Here is a tiny trained network, its code and every weight. The questions are about switching its units off for an input and a class, where a switched-off unit gives its printed mean instead of its output.

import numpy as np


def w(rows, s, z=0):
    codes = np.array(rows[::2]) - 128.0
    scale = np.full(codes.shape[1], s)
    scale[-1] = z or s
    return codes * scale


def norm(h):
    return h / np.sqrt((h * h).mean(-1, keepdims=True) + 1e-5)


def f(y):
    return np.maximum(y, 0)


def log_softmax(a):
    a = a - a.max(-1, keepdims=True)
    return a - np.log(np.exp(a).sum(-1, keepdims=True))


def net(x, mask):
    res = np.array(x, float).reshape(1, 2) / 4 @ E
    u = 0
    for l in range(3):
        y = f(norm(res) @ A[l][:, :-1].T + A[l][:, -1])
        res = res + np.where(mask[u : u + 9], y, B[l][:, -1]) @ B[l][:, :-1]
        u += 9
    return log_softmax(norm(res)[-1] @ U[:, :-1].T + U[:, -1])


A, B = {}, {}
E = w([
[242,195,123,223,251,228,120,196,232,130,68,190],'x0',
[44,17,136,235,241,162,11,156,72,70,184,98],'x1',
],0.0022)
A[0] = w([
[206,179,104,216,193,198,106,167,223,154,44,166,192],'L0N1',
[88,114,114,150,147,120,87,90,109,115,87,89,99],'L0N2',
[158,153,84,116,160,139,158,103,79,113,149,113,77],'L0N3',
[166,154,103,161,128,147,130,122,116,98,104,120,75],'L0N4',
[100,172,141,134,130,143,117,85,145,118,144,115,112],'L0N5',
[78,85,139,157,207,177,69,122,141,68,99,157,106],'L0N6',
[150,101,133,90,119,127,87,143,159,108,125,128,90],'L0N7',
[98,112,87,61,58,94,105,6,111,124,153,95,229],'L0N8',
[181,169,97,49,50,107,219,115,187,189,32,157,249],'L0N9',
],0.0016,0.0013)
B[0] = w([
[58,48,150,138,144,59,213,59,94,131,135,144,242],'L0N1',
[128,160,136,122,124,95,117,164,139,116,132,76,148],'L0N2',
[117,146,168,136,132,111,119,104,152,108,141,118,128],'L0N3',
[105,107,119,124,140,112,151,108,144,151,136,122,139],'L0N4',
[164,126,123,117,120,129,111,123,118,141,113,100,128],'L0N5',
[131,173,121,71,83,93,92,178,132,149,166,79,177],'L0N6',
[112,140,116,146,144,135,146,132,120,135,128,124,128],'L0N7',
[114,104,150,191,240,96,182,123,198,145,103,152,221],'L0N8',
[115,110,113,176,147,106,2,195,66,65,202,67,253],'L0N9',
],0.0026,0.0036)
A[1] = w([
[132,142,78,107,115,217,102,83,149,140,85,155,5],'L1N1',
[161,254,108,48,47,118,158,123,168,141,83,128,85],'L1N2',
[117,117,130,116,106,146,112,116,107,155,137,133,105],'L1N3',
[101,123,115,113,97,88,92,146,103,88,148,56,153],'L1N4',
[87,87,160,176,196,87,123,136,120,123,160,107,159],'L1N5',
[187,180,133,152,177,243,132,155,241,137,92,170,51],'L1N6',
[114,107,119,98,92,153,125,54,73,133,132,123,84],'L1N7',
[157,165,113,129,132,105,88,157,153,108,124,99,118],'L1N8',
[189,222,101,72,44,142,168,121,172,135,89,125,70],'L1N9',
],0.0033,0.0022)
B[1] = w([
[167,115,115,163,184,183,100,189,116,83,140,138,128],'L1N1',
[172,138,180,130,168,164,4,187,57,103,207,76,202],'L1N2',
[131,160,138,145,149,146,140,104,142,125,98,118,135],'L1N3',
[152,136,123,161,175,159,178,120,185,153,76,185,221],'L1N4',
[217,195,115,96,55,150,145,146,135,154,147,153,254],'L1N5',
[74,83,71,127,141,63,209,16,178,140,39,145,197],'L1N6',
[113,131,113,137,170,139,154,96,184,97,68,146,154],'L1N7',
[149,119,134,118,101,137,163,121,130,163,172,152,153],'L1N8',
[161,166,179,118,128,132,9,212,76,118,211,79,190],'L1N9',
],0.0031,0.0048)
A[2] = w([
[181,182,128,95,91,141,167,134,121,148,123,166,108],'L2N1',
[125,134,128,136,161,134,148,115,164,122,31,138,4],'L2N2',
[130,130,126,116,131,132,126,124,129,110,124,126,108],'L2N3',
[59,104,116,91,94,110,142,64,109,125,122,97,76],'L2N4',
[119,156,136,119,127,170,41,179,102,100,139,115,12],'L2N5',
[97,102,124,157,157,186,3,151,91,110,138,104,87],'L2N6',
[64,117,116,70,89,115,154,56,128,122,76,122,23],'L2N7',
[78,116,146,76,85,96,122,94,93,118,136,92,113],'L2N8',
[158,153,117,148,164,143,112,147,168,117,89,138,91],'L2N9',
],0.0052,0.0019)
B[2] = w([
[75,66,128,165,65,203,97,149,108,120,177,112,229],'L2N1',
[96,147,139,156,171,43,175,63,177,235,81,149,192],'L2N2',
[136,126,139,129,113,142,132,132,130,138,114,123,128],'L2N3',
[151,140,104,176,202,148,176,75,180,157,41,195,221],'L2N4',
[131,130,171,173,208,65,85,147,158,215,163,92,221],'L2N5',
[231,254,188,5,22,77,80,189,105,148,183,42,254],'L2N6',
[150,127,144,189,175,83,166,111,182,213,114,138,203],'L2N7',
[129,108,92,215,211,182,185,121,198,135,69,187,230],'L2N8',
[25,69,118,98,95,105,194,66,103,138,110,138,218],'L2N9',
],0.0032,0.0035)
U = w([
[118,116,124,194,211,87,198,68,198,183,55,177,210],'0',
[202,206,189,89,131,84,20,208,114,157,204,46,196],'1',
[89,60,113,163,1,229,140,156,120,127,197,154,186],'2',
[109,129,110,55,115,144,98,125,106,47,79,129,33],'3',
[111,129,122,99,117,153,82,123,110,36,76,124,28],'4',
[104,129,101,34,112,145,94,128,95,33,54,129,14],'5',
[102,129,97,46,117,142,99,132,110,42,75,126,32],'6',
[121,125,107,77,125,148,94,120,83,31,87,130,2],'7',
],0.009,0.0033)

Each question gives the input, the list of numbers given to net, and the class t.
The units are the neurons (one row each of A and B). Each row of codes is followed by its name. A weight is (code - 128) times the scale printed after its matrix; where a second scale follows, it is the last column's (A, B and U).
mask holds one flag per neuron, layer by layer. A switched-off neuron (its flag False) gives its mean, the last column of its row in B, instead of its output. The means were averaged over made-up inputs and are rounded, as every weight is.
A unit's drop is (log p(t) with every unit on - log p(t) with that unit switched off) / (log p(t) with every unit on - log p(t) with every unit switched off).
most important unit: the unit with the biggest drop
k most important neurons: the k neurons with the biggest drops, biggest first
k most important neurons of layer l: the k neurons of layer l with the biggest drops, biggest first
drop when u is switched off: that unit's drop, to one decimal
input [-2,-1], class 2: most important unit -> L1N5
input [-2,-3], class 2: 2 most important neurons -> [L0N9 L1N6]
input [7,8], class 1: 2 most important neurons -> [L2N6 L1N4]
input [3,-3], class 2: 3 most important neurons -> [L0N9 L0N1 L0N8]
input [-7,-8], class 1: 2 most important neurons -> [L0N1 L1N2]
input [0,2], class 2: 2 most important neurons -> [L0N9 L1N2]
input [3,3], class 2: 4 most important neurons -> [L1N2 L0N9 L1N5 L1N9]
input [-1,3], class 2: 3 most important neurons -> [L0N9 L1N2 L1N5]
input [0,1], class 2: 2 most important neurons -> [L1N6 L2N1]
input [3,1], class 2: 4 most important neurons -> [L0N1 L1N5 L0N8 L1N6]
input [-4,4], class 0: 3 most important neurons -> [L0N9 L1N2 L1N9]
input [-7,6], class 0: 3 most important neurons -> [L1N2 L0N9 L1N9]
input [-8,8], class 0: 4 most important neurons -> [L1N2 L0N9 L1N9 L2N4]
input [3,-4], class 1: most important unit -> L0N8
input [-3,2], class 2: 2 most important neurons of layer 1 -> [L1N5 L1N6]
input [2,0], class 2: drop when L0N1 is switched off -> 1.0
input [-7,5], class 0: drop when L0N5 is switched off -> 0.0
input [-6,-8], class 1: drop when L1N2 is switched off -> 5.4
